Below are the code and all the weights of a small trained network. Each question names an input and a class and asks about switching units off, where a switched-off unit gives its printed mean instead of its output.

import numpy as np


def w(rows, s, z=0):
    codes = np.array(rows[::2]) - 128.0
    scale = np.full(codes.shape[1], s)
    scale[-1] = z or s
    return codes * scale


def f(y):
    return y / 2 * (1 + np.tanh(0.7978845608 * (y + 0.044715 * y**3)))


def log_softmax(a):
    a = a - a.max(-1, keepdims=True)
    return a - np.log(np.exp(a).sum(-1, keepdims=True))


def net(x, mask):
    res = np.array(x, float).reshape(1, 6) / 4 @ E
    y = f(res @ A[0][:, :-1].T + A[0][:, -1])
    res = res + np.where(mask, y, B[0][:, -1]) @ B[0][:, :-1]
    return log_softmax(res[-1] @ U[:, :-1].T + U[:, -1])


A, B = {}, {}
E = w([
[133,129,130,130,126,130],'x0',
[5,138,130,55,125,219],'x1',
[126,255,75,40,9,68],'x2',
[131,131,125,127,123,134],'x3',
[123,127,128,126,125,125],'x4',
[45,201,191,242,105,103],'x5',
],0.0062)
A[0] = w([
[102,215,88,79,78,41,1],'N1',
[51,177,157,205,117,83,8],'N2',
[162,91,65,48,121,134,128],'N3',
[213,115,84,184,129,17,84],'N4',
[43,129,174,44,110,254,49],'N5',
[139,203,105,60,71,48,42],'N6',
[102,239,217,186,114,121,148],'N7',
],0.0082,0.0051)
B[0] = w([
[193,22,203,227,197,116,213],'N1',
[177,11,148,82,108,191,172],'N2',
[131,46,104,180,63,202,225],'N3',
[101,196,242,48,60,116,225],'N4',
[167,194,254,112,120,80,247],'N5',
[110,131,134,198,159,71,228],'N6',
[125,83,69,102,69,175,252],'N7',
],0.01,0.0042)
U = w([
[149,150,89,156,129,123,245],'0',
[148,80,142,223,237,74,83],'1',
[159,174,188,79,92,93,17],'2',
[123,124,69,127,129,86,227],'3',
[133,130,68,128,120,89,214],'4',
[132,58,71,107,65,139,55],'5',
[100,178,3,99,175,61,23],'6',
],0.012)

Each question gives the input, the list of numbers given to net, and the class t.
The units are the neurons (one row each of A and B). Each row of codes is followed by its name. A weight is (code - 128) times the scale printed after its matrix; where a second scale follows, it is the last column's (A, B and U).
mask holds one flag per neuron, in row order. A switched-off neuron (its flag False) gives its mean, the last column of its row in B, instead of its output. The means were averaged over made-up inputs and are rounded, as every weight is.
A unit's drop is (log p(t) with every unit on - log p(t) with that unit switched off) / (log p(t) with every unit on - log p(t) with every unit switched off).
The circuit of an input: a set's keep is (log p(t) with only the set's units on - log p(t) with every unit switched off) / (log p(t) with every unit on - log p(t) with every unit switched off). Starting from all 7 units, units are removed one at a time, each time the one whose removal leaves the highest keep (on an exact tie, the one counted first), for as long as the keep stays at least 0.8.
circuit, biggest first: the units of the circuit, biggest drop first
most important unit: the unit with the biggest drop
top k neurons: the k neurons with the biggest drops, biggest first
drop when u is switched off: that unit's drop, to one decimal
input [3,0,8,-6,1,-3], class 1: top 2 neurons => [N1 N6]
input [0,6,7,-5,4,2], class 1: top 3 neurons => [N1 N6 N4]
input [5,-2,-5,6,2,3], class 3: circuit, biggest first => [N1 N5]
input [5,2,-8,2,-8,8], class 0: circuit, biggest first => [N7]
input [-4,3,6,-5,3,1], class 1: circuit, biggest first => [N1 N6]
input [-7,6,8,8,-6,-5], class 1: circuit, biggest first => [N1 N6]
input [8,8,4,7,2,-5], class 2: top 2 neurons => [N5 N7]
input [2,4,7,6,0,-6], class 1: circuit, biggest first => [N1 N6]
input [1,-1,1,4,3,6], class 5: top 4 neurons => [N7 N2 N5 N6]
input [-7,8,-6,-1,4,-2], class 2: top 2 neurons => [N5 N1]
input [-6,5,6,-6,1,2], class 1: top 3 neurons => [N1 N6 N4]
input [7,-7,5,-5,-4,-6], class 2: top 2 neurons => [N4 N7]
input [4,-8,4,8,-1,-5], class 2: top 2 neurons => [N4 N7]
input [1,8,1,5,2,5], class 2: most important unit => N5
input [-4,-8,6,-7,-1,6], class 2: top 2 neurons => [N4 N3]
input [-1,8,5,2,6,-5], class 2: top 2 neurons => [N5 N7]
input [0,-5,-1,5,2,6], class 5: drop when N2 is switched off => 0.3
input [-6,-5,8,2,3,3], class 1: drop when N2 is switched off => 0.0
input [-7,-8,-1,-8,-2,-4], class 2: drop when N4 is switched off => 1.0
input [0,-8,8,8,0,-8], class 1: most important unit => N1
